Below is a small trained network, with its code and all its weights. Each question gives an input and a class and asks what happens when units are switched off, that is, made to give their printed mean instead of their output.

import numpy as np


def w(rows, s, z=0):
    codes = np.array(rows[::2]) - 128.0
    scale = np.full(codes.shape[1], s)
    scale[-1] = z or s
    return codes * scale


def f(y):
    return y / 2 * (1 + np.tanh(0.7978845608 * (y + 0.044715 * y**3)))


def log_softmax(a):
    a = a - a.max(-1, keepdims=True)
    return a - np.log(np.exp(a).sum(-1, keepdims=True))


def net(x, mask):
    res = np.array(x, float).reshape(1, 6) / 4 @ E
    y = f(res @ A[0][:, :-1].T + A[0][:, -1])
    res = res + np.where(mask, y, B[0][:, -1]) @ B[0][:, :-1]
    return log_softmax(res[-1] @ U[:, :-1].T + U[:, -1])


A, B = {}, {}
E = w([
[168,98,59,100,208],'x0',
[148,151,86,142,84],'x1',
[129,65,163,57,118],'x2',
[105,143,124,148,124],'x3',
[124,196,177,109,116],'x4',
[2,114,79,113,140],'x5',
],0.0077)
A[0] = w([
[127,159,163,104,4,226],'neuron 1',
[114,217,126,140,179,168],'neuron 2',
[104,98,53,109,155,216],'neuron 3',
[154,170,121,174,129,149],'neuron 4',
[216,140,149,197,93,197],'neuron 5',
[68,125,169,109,125,253],'neuron 6',
[125,146,48,200,112,205],'neuron 7',
],0.015,0.0014)
B[0] = w([
[5,163,172,100,97,239],'neuron 1',
[34,98,128,135,82,184],'neuron 2',
[77,151,43,168,186,205],'neuron 3',
[61,125,138,90,101,184],'neuron 4',
[172,143,248,119,57,254],'neuron 5',
[96,154,169,127,73,189],'neuron 6',
[43,118,41,114,195,207],'neuron 7',
],0.013,0.0085)
U = w([
[255,111,159,88,151,108],'0',
[131,112,58,132,205,21],'1',
[87,150,172,129,73,253],'2',
],0.0096,0.00044)

Each question gives the input, the list of numbers given to net, and the class t.
The units are the neurons (one row each of A and B). Each row of codes is followed by its name. A weight is (code - 128) times the scale printed after its matrix; where a second scale follows, it is the last column's (A, B and U).
mask holds one flag per neuron, in row order. A switched-off neuron (its flag False) gives its mean, the last column of its row in B, instead of its output. The means were averaged over made-up inputs and are rounded, as every weight is.
A unit's drop is (log p(t) with every unit on - log p(t) with that unit switched off) / (log p(t) with every unit on - log p(t) with every unit switched off).
The circuit of an input: a set's keep is (log p(t) with only the set's units on - log p(t) with every unit switched off) / (log p(t) with every unit on - log p(t) with every unit switched off). Starting from all 7 units, units are removed one at a time, each time the one whose removal leaves the highest keep (on an exact tie, the one counted first), for as long as the keep stays at least 0.8.
units of the circuit, in order: the units of the circuit, biggest drop first
most important unit: the unit with the biggest drop
top k neurons: the k neurons with the biggest drops, biggest first
drop of u: that unit's drop, to one decimal
input [8,4,8,6,1,-5], class 0: top 2 neurons -> [neuron 7; neuron 1]
input [5,4,8,-1,4,0], class 0: units of the circuit, in order -> [neuron 1; neuron 2]
input [8,7,-8,4,6,0], class 1: most important unit -> neuron 7
input [0,3,7,8,-3,2], class 1: units of the circuit, in order -> [neuron 5; neuron 1]
input [5,5,-3,-7,-2,-3], class 0: top 2 neurons -> [neuron 1; neuron 5]
input [3,-7,6,-2,-8,-4], class 1: top 2 neurons -> [neuron 5; neuron 3]
input [5,-3,-5,-3,6,6], class 1: top 3 neurons -> [neuron 5; neuron 1; neuron 3]
input [4,0,7,7,3,0], class 0: drop of neuron 7 -> 0.3
input [-1,-1,8,-1,-6,-4], class 0: drop of neuron 1 -> 0.2
input [2,1,7,-3,3,3], class 1: drop of neuron 6 -> -0.1
